Here is a tiny trained network, its code and every weight. The questions are about switching its units off for an input and a target symbol, where a switched-off unit gives its printed mean instead of its output.

import numpy as np


def w(rows, s, z=0):
    codes = np.array(rows[::2]) - 128.0
    scale = np.full(codes.shape[1], s)
    scale[-1] = z or s
    return codes * scale


def f(y):
    return y / 2 * (1 + np.tanh(0.7978845608 * (y + 0.044715 * y**3)))


def softmax(a):
    e = np.exp(a - a.max(-1, keepdims=True))
    return e / e.sum(-1, keepdims=True)


def log_softmax(a):
    a = a - a.max(-1, keepdims=True)
    return a - np.log(np.exp(a).sum(-1, keepdims=True))


def net(x, mask):
    ids = ['ΓΔΛΠΣΨΩεζημξ'.index(c) for c in x.split()]
    T = len(ids)
    res = E[ids] + P[:T]
    r = res
    for j in range(3):
        rows = slice(2 * j, 2 * j + 2)
        q, k, v = (r @ M[0][rows].T for M in (Q, K, V))
        z = softmax(np.where(np.tri(T) > 0, q @ k.T / 2**0.5, -1e9)) @ v
        o = O[0][rows]
        res = res + np.where(mask[j], z, o[:, -1]) @ o[:, :-1]
    y = f(res @ A[0][:, :-1].T + A[0][:, -1])
    res = res + np.where(mask[3:15], y, B[0][:, -1]) @ B[0][:, :-1]
    return log_softmax(res[-1] @ U[:, :-1].T + U[:, -1])


Q, K, V, O, A, B = {}, {}, {}, {}, {}, {}
E = w([
[115,124,233],'Γ',
[116,243,27],'Δ',
[87,173,155],'Λ',
[93,169,174],'Π',
[10,128,61],'Σ',
[118,195,197],'Ψ',
[75,154,213],'Ω',
[107,177,170],'ε',
[188,105,111],'ζ',
[34,62,227],'η',
[124,179,229],'μ',
[69,128,180],'ξ',
],0.014)
P = w([
[223,107,114],'0',
[185,148,136],'1',
[157,162,151],'2',
[120,185,193],'3',
[98,203,197],'4',
[83,203,193],'5',
[69,211,202],'6',
[55,210,207],'7',
[50,194,215],'8',
[58,185,253],'9',
],0.0054)
Q[0] = w([
[85,183,137],'head 1',
[14,194,253],'head 1',
[88,119,61],'head 2',
[151,164,159],'head 2',
[152,165,186],'head 3',
[120,158,233],'head 3',
],0.012)
K[0] = w([
[22,202,98],'head 1',
[6,81,141],'head 1',
[186,122,138],'head 2',
[118,73,148],'head 2',
[91,198,99],'head 3',
[109,162,128],'head 3',
],0.017)
V[0] = w([
[154,174,217],'head 1',
[115,79,171],'head 1',
[248,159,196],'head 2',
[79,20,177],'head 2',
[163,87,185],'head 3',
[194,154,86],'head 3',
],0.012)
O[0] = w([
[246,99,130,147],'head 1',
[161,89,73,193],'head 1',
[144,136,206,111],'head 2',
[89,49,72,223],'head 2',
[159,26,186,51],'head 3',
[147,147,112,4],'head 3',
],0.012,0.0031)
A[0] = w([
[121,210,153,188],'neuron 1',
[112,140,83,118],'neuron 2',
[114,146,186,135],'neuron 3',
[80,60,104,150],'neuron 4',
[252,122,136,59],'neuron 5',
[106,153,97,83],'neuron 6',
[163,154,145,111],'neuron 7',
[31,150,195,120],'neuron 8',
[168,101,187,159],'neuron 9',
[87,174,113,132],'neuron 10',
[155,77,87,255],'neuron 11',
[84,52,106,31],'neuron 12',
],0.012,0.0073)
B[0] = w([
[130,117,89,216],'neuron 1',
[194,95,176,148],'neuron 2',
[166,93,114,171],'neuron 3',
[141,171,143,179],'neuron 4',
[132,90,86,183],'neuron 5',
[132,140,142,150],'neuron 6',
[101,155,98,143],'neuron 7',
[182,97,101,254],'neuron 8',
[145,188,139,183],'neuron 9',
[159,83,153,203],'neuron 10',
[1,128,176,171],'neuron 11',
[183,151,93,146],'neuron 12',
],0.0085,0.014)
U = w([
[180,76,153,163],'Γ',
[159,193,102,67],'Δ',
[138,163,162,138],'Λ',
[175,152,137,43],'Π',
[152,157,15,224],'Σ',
[219,109,142,48],'Ψ',
[170,121,144,50],'Ω',
[199,141,134,36],'ε',
[174,143,147,73],'ζ',
[149,2,11,174],'η',
[210,66,175,45],'μ',
[65,154,159,253],'ξ',
],0.0089,0.0045)

Each question gives the input, a string of symbols that net reads in full, and the target symbol t.
The units are the heads (2 rows each of Q, K, V and O) and the neurons (one row each of A and B). Each row of codes is followed by its name. A weight is (code - 128) times the scale printed after its matrix; where a second scale follows, it is the last column's (O, A, B and U).
mask holds one flag per unit, heads first, then neurons. A switched-off unit (its flag False) gives its mean, the last column of its rows in O or B, instead of its output. The means were averaged over made-up inputs and are rounded, as every weight is.
A unit's drop is (log p(t) with every unit on - log p(t) with that unit switched off) / (log p(t) with every unit on - log p(t) with every unit switched off).
The circuit of an input: a set's keep is (log p(t) with only the set's units on - log p(t) with every unit switched off) / (log p(t) with every unit on - log p(t) with every unit switched off). Starting from the 12 units with the biggest drops (on a tie, the unit counted first), units are removed one at a time, each time the one whose removal leaves the highest keep (on an exact tie, the one counted first), for as long as the keep stays at least 0.8.
units of the circuit, in order: the units of the circuit, biggest drop first
most important unit: the unit with the biggest drop
k most important neurons: the k neurons with the biggest drops, biggest first
heads that matter: for each layer, one digit per head in row order, 1 if its drop is at least 0.15 and else 0, layers parted by /
drop when u is switched off: that unit's drop, to one decimal
input Σ ε ξ Σ Γ Π Ψ Λ, target η: units of the circuit, in order => (neuron 8; head 1; neuron 9; neuron 1)
input η μ Ψ Γ μ, target ξ: heads that matter => 110
input Ψ Σ ξ ζ Λ Λ Π, target η: units of the circuit, in order => (neuron 8; head 1; neuron 1; neuron 9)
input Ψ μ Π Λ ξ Δ Γ Σ Σ Ψ, target Σ: units of the circuit, in order => (head 3; head 2)
input Λ ξ ξ Σ Ψ μ μ ξ, target η: units of the circuit, in order => (neuron 8; head 1; neuron 9)
input Ω ζ ε Γ ε μ Σ ε Σ Γ, target η: 2 most important neurons => (neuron 8; neuron 9)
input Δ ξ ξ Σ ε μ Π Ω, target η: units of the circuit, in order => (neuron 8; head 1; neuron 9; neuron 3)
input Γ Σ Σ Δ ζ Π μ, target Σ: units of the circuit, in order => (head 3; head 2)
input Ψ Γ η η Γ Γ Γ ε, target ξ: most important unit => neuron 11
input Γ Γ Δ ε, target Σ: heads that matter => 101
input Γ Σ Σ ε Ψ, target η: heads that matter => 100
input ξ η Γ Π, target ξ: 2 most important neurons => (neuron 11; neuron 8)
input Δ ε μ, target Σ: heads that matter => 101
input η ξ Γ, target ξ: heads that matter => 010
input Σ Ω Γ Σ Σ Σ η ζ, target ξ: units of the circuit, in order => (neuron 11; neuron 8; neuron 1; head 2)
input Λ Γ ξ η, target ξ: 4 most important neurons => (neuron 11; neuron 8; neuron 10; neuron 3)
input ε Π Σ η Σ Λ Λ, target η: 3 most important neurons => (neuron 8; neuron 9; neuron 10)
input ξ Σ Ψ η Γ ε Π ζ Γ ξ, target ξ: 2 most important neurons => (neuron 8; neuron 11)
input ξ Λ Σ Γ Λ ξ μ Σ ξ, target η: 4 most important neurons => (neuron 8; neuron 9; neuron 11; neuron 10)
input Σ Σ ζ ε, target η: most important neuron => (neuron 8)
input η ζ Σ Γ, target η: 2 most important neurons => (neuron 9; neuron 8)
input ε Δ ε Δ μ Ω Ω, target Σ: most important neuron => (neuron 1)
input η ξ Ψ, target ξ: drop when head 2 is switched off => 0.4
input η ε Γ Γ Λ, target ξ: drop when neuron 1 is switched off => 0.1
input η Γ ξ μ Γ Σ Ω ε, target η: drop when head 1 is switched off => 0.4
input Γ ξ η Σ Σ Λ μ Γ Π, target η: drop when neuron 8 is switched off => 0.5
